Below are the code and all the weights of a small trained network. Each question names an input and a class and asks about switching units off, where a switched-off unit gives its printed mean instead of its output.

import numpy as np


def w(rows, s, z=0):
    codes = np.array(rows[::2]) - 128.0
    scale = np.full(codes.shape[1], s)
    scale[-1] = z or s
    return codes * scale


def f(y):
    return y / 2 * (1 + np.tanh(0.7978845608 * (y + 0.044715 * y**3)))


def log_softmax(a):
    a = a - a.max(-1, keepdims=True)
    return a - np.log(np.exp(a).sum(-1, keepdims=True))


def net(x, mask):
    res = np.array(x, float).reshape(1, 7) / 4 @ E
    y = f(res @ A[0][:, :-1].T + A[0][:, -1])
    res = res + np.where(mask, y, B[0][:, -1]) @ B[0][:, :-1]
    return log_softmax(res[-1] @ U[:, :-1].T + U[:, -1])


A, B = {}, {}
E = w([
[150,16,130,132],'x0',
[251,155,92,139],'x1',
[161,74,174,91],'x2',
[162,182,123,97],'x3',
[129,168,28,1],'x4',
[106,78,18,203],'x5',
[71,174,143,131],'x6',
],0.0078)
A[0] = w([
[240,171,141,107,133],'neuron 0',
[254,71,135,115,96],'neuron 1',
[96,163,50,77,138],'neuron 2',
[47,31,87,212,251],'neuron 3',
[111,106,168,23,255],'neuron 4',
[73,161,116,169,176],'neuron 5',
],0.0085,0.0057)
B[0] = w([
[236,183,167,141,176],'neuron 0',
[192,143,69,122,172],'neuron 1',
[103,181,99,18,191],'neuron 2',
[116,25,116,158,254],'neuron 3',
[133,109,183,50,226],'neuron 4',
[2,153,120,193,169],'neuron 5',
],0.0087,0.0095)
U = w([
[136,72,117,228,168],'0',
[100,196,63,40,5],'1',
[57,175,30,170,20],'2',
[96,196,191,210,34],'3',
[90,113,223,74,90],'4',
[255,217,151,150,132],'5',
[57,87,117,90,235],'6',
[227,67,67,83,241],'7',
],0.01,0.0025)

Each question gives the input, the list of numbers given to net, and the class t.
The units are the neurons (one row each of A and B). Each row of codes is followed by its name. A weight is (code - 128) times the scale printed after its matrix; where a second scale follows, it is the last column's (A, B and U).
mask holds one flag per neuron, in row order. A switched-off neuron (its flag False) gives its mean, the last column of its row in B, instead of its output. The means were averaged over made-up inputs and are rounded, as every weight is.
A unit's drop is (log p(t) with every unit on - log p(t) with that unit switched off) / (log p(t) with every unit on - log p(t) with every unit switched off).
The circuit of an input: a set's keep is (log p(t) with only the set's units on - log p(t) with every unit switched off) / (log p(t) with every unit on - log p(t) with every unit switched off). Starting from all 6 units, units are removed one at a time, each time the one whose removal leaves the highest keep (on an exact tie, the one counted first), for as long as the keep stays at least 0.8.
units of the circuit, in order: the units of the circuit, biggest drop first
unit that matters most: the unit with the biggest drop
top k neurons: the k neurons with the biggest drops, biggest first
drop of u: that unit's drop, to one decimal
input [-2,2,8,0,-7,-4,0], class 5: unit that matters most	neuron 3
input [4,8,0,-7,-2,-5,1], class 5: units of the circuit, in order	(neuron 3; neuron 0)
input [7,7,-3,7,1,3,7], class 5: units of the circuit, in order	(neuron 3; neuron 0)
input [-6,-4,6,-6,-4,4,6], class 0: units of the circuit, in order	(neuron 3; neuron 2)
input [8,2,4,4,-3,-7,2], class 5: top 3 neurons	(neuron 3; neuron 0; neuron 1)
input [5,6,3,-8,-5,-6,2], class 5: top 2 neurons	(neuron 3; neuron 1)
input [3,3,0,3,4,-8,6], class 5: top 3 neurons	(neuron 0; neuron 3; neuron 5)
input [0,8,8,8,-4,3,-3], class 5: top 2 neurons	(neuron 0; neuron 3)
input [1,6,-7,1,6,6,1], class 1: top 2 neurons	(neuron 2; neuron 3)
input [4,7,-5,-5,3,-3,5], class 5: drop of neuron 0	0.2
input [7,8,6,5,0,-4,-8], class 5: drop of neuron 0	0.7
input [1,-4,-5,-5,-1,7,5], class 0: drop of neuron 1	0.0
input [-1,7,8,5,2,1,-3], class 5: drop of neuron 0	0.5
